Below is a small trained network, with its code and all its weights. Each question gives an input and a class and asks what happens when units are switched off, that is, made to give their printed mean instead of their output.

import numpy as np


def w(rows, s, z=0):
    codes = np.array(rows[::2]) - 128.0
    scale = np.full(codes.shape[1], s)
    scale[-1] = z or s
    return codes * scale


def f(y):
    return np.maximum(y, 0)


def log_softmax(a):
    a = a - a.max(-1, keepdims=True)
    return a - np.log(np.exp(a).sum(-1, keepdims=True))


def net(x, mask):
    res = np.array(x, float).reshape(1, 4) / 4 @ E
    y = f(res @ A[0][:, :-1].T + A[0][:, -1])
    res = res + np.where(mask, y, B[0][:, -1]) @ B[0][:, :-1]
    return log_softmax(res[-1] @ U[:, :-1].T + U[:, -1])


A, B = {}, {}
E = w([
[121,132,97,107,90,87,112,72,61,147],'x0',
[79,72,87,36,190,128,102,182,102,68],'x1',
[195,98,30,158,130,79,201,33,205,37],'x2',
[95,196,211,69,254,57,138,69,109,93],'x3',
],0.0098)
A[0] = w([
[96,20,50,144,2,217,86,154,180,168,184],'n0',
[172,120,52,145,57,159,58,119,144,166,251],'n1',
[105,165,156,93,121,108,80,169,144,189,44],'n2',
[99,202,174,141,195,109,154,97,99,85,157],'n3',
[68,163,230,126,102,174,50,190,49,177,56],'n4',
[118,204,191,69,243,59,165,65,139,155,165],'n5',
[203,112,94,99,129,109,219,73,161,35,34],'n6',
[168,130,54,124,120,77,209,101,173,47,18],'n7',
[178,142,78,169,139,90,210,75,110,70,12],'n8',
],0.0081,0.0017)
B[0] = w([
[94,182,101,119,151,186,202,254,93,244,255],'n0',
[56,131,143,115,162,142,112,145,132,145,209],'n1',
[109,107,175,106,134,161,55,74,174,90,176],'n2',
[44,154,109,164,83,98,195,182,169,226,193],'n3',
[219,61,178,101,118,85,49,68,181,70,245],'n4',
[55,166,94,152,155,218,207,110,90,212,231],'n5',
[182,98,149,118,85,166,107,103,172,108,213],'n6',
[164,129,132,130,112,60,40,79,156,110,212],'n7',
[155,163,157,135,96,149,117,132,155,65,197],'n8',
],0.0098,0.014)
U = w([
[24,185,119,183,153,182,244,188,64,207,252],'0',
[246,105,187,137,105,113,2,106,183,99,4],'1',
],0.01,0.0014)

Each question gives the input, the list of numbers given to net, and the class t.
The units are the neurons (one row each of A and B). Each row of codes is followed by its name. A weight is (code - 128) times the scale printed after its matrix; where a second scale follows, it is the last column's (A, B and U).
mask holds one flag per neuron, in row order. A switched-off neuron (its flag False) gives its mean, the last column of its row in B, instead of its output. The means were averaged over made-up inputs and are rounded, as every weight is.
A unit's drop is (log p(t) with every unit on - log p(t) with that unit switched off) / (log p(t) with every unit on - log p(t) with every unit switched off).
The circuit of an input: a set's keep is (log p(t) with only the set's units on - log p(t) with every unit switched off) / (log p(t) with every unit on - log p(t) with every unit switched off). Starting from all 9 units, units are removed one at a time, each time the one whose removal leaves the highest keep (on an exact tie, the one counted first), for as long as the keep stays at least 0.8.
circuit, biggest first: the units of the circuit, biggest drop first
top k neurons: the k neurons with the biggest drops, biggest first
drop of u: that unit's drop, to one decimal
input [5,-3,7,7], class 0: circuit, biggest first : [n5]
input [7,-6,8,8], class 0: top 2 neurons : [n5 n3]
input [-4,-3,-5,4], class 1: top 4 neurons : [n4 n0 n2 n1]
input [7,7,-6,-4], class 1: top 2 neurons : [n4 n5]
input [2,1,-1,0], class 1: top 3 neurons : [n0 n5 n3]
input [8,2,3,-2], class 1: top 3 neurons : [n5 n3 n7]
input [1,1,6,-6], class 0: top 3 neurons : [n0 n4 n1]
input [6,7,-5,-4], class 1: top 2 neurons : [n4 n5]
input [-8,-4,8,-8], class 0: top 4 neurons : [n0 n4 n1 n2]
input [-8,3,-4,3], class 1: top 2 neurons : [n0 n4]
input [-3,2,6,-7], class 0: top 2 neurons : [n0 n4]
input [-7,3,-6,3], class 1: drop of n4 : 1.0
input [1,6,-5,2], class 1: drop of n4 : 0.2
